Rows and roughly how far along a hidden order each lies, from 0 to 30:
-0.77 0.35 5.13 0.09 3.06 1.41 1.57 1.97 0.28 1.86 -3.35 2.49 0.85 -0.10 1.97 -0.31 -> 0
-0.18 -1.06 0.36 -0.14 2.83 1.44 0.28 1.18 0.19 -1.69 0.37 1.71 -1.40 0.24 4.44 -0.26 -> 16
0.25 0.10 -0.40 -1.18 -0.13 -1.26 -1.59 -1.18 0.40 0.39 4.23 -2.36 -1.23 0.35 -1.44 -0.27 -> 24
0.58 -1.01 0.08 -0.16 -1.63 -0.09 -2.43 -2.23 0.34 0.07 2.04 -5.68 -1.85 0.41 -2.77 -0.17 -> 27
0.80 -1.29 -2.64 -0.56 -2.03 0.25 0.65 -3.08 0.12 -3.13 -0.18 -1.19 -4.94 0.65 3.59 0.22 -> 20
-0.44 -0.71 1.25 -0.25 -0.70 -0.31 -3.02 0.93 0.19 -0.40 6.40 -2.26 -0.36 -0.05 -2.00 -0.47 -> 30
0.42 -1.43 -0.91 0.37 -2.08 1.11 -0.05 -4.75 0.25 -0.33 -1.54 -5.11 -3.21 0.62 -0.17 0.21 -> 14
-0.90 0.48 4.55 0.05 1.99 0.72 -1.07 2.67 0.22 2.81 2.33 2.10 2.48 -0.36 -1.67 -0.47 -> 13
-0.23 -0.88 -0.17 0.41 1.18 1.58 2.27 -2.34 0.24 -1.80 -3.68 -3.41 -1.66 0.33 3.38 0.31 -> 1
0.05 0.16 -0.78 -0.80 0.91 -0.31 0.26 0.53 0.20 -0.75 0.04 2.22 -1.64 0.30 1.97 -0.01 -> 18
0.18 -1.22 -3.21 0.09 -1.11 0.21 0.28 -1.54 0.07 -2.59 -1.21 -3.63 -3.00 0.50 2.31 0.35 -> 21
-0.45 -0.83 2.11 0.46 -1.80 0.65 -1.46 -2.56 0.35 1.41 -0.21 -6.80 -0.89 0.36 -3.18 -0.19 -> 15
-0.30 -0.47 3.69 0.11 2.30 1.32 0.62 1.73 0.02 0.16 -1.82 1.41 1.18 -0.28 1.55 -0.44 -> 13
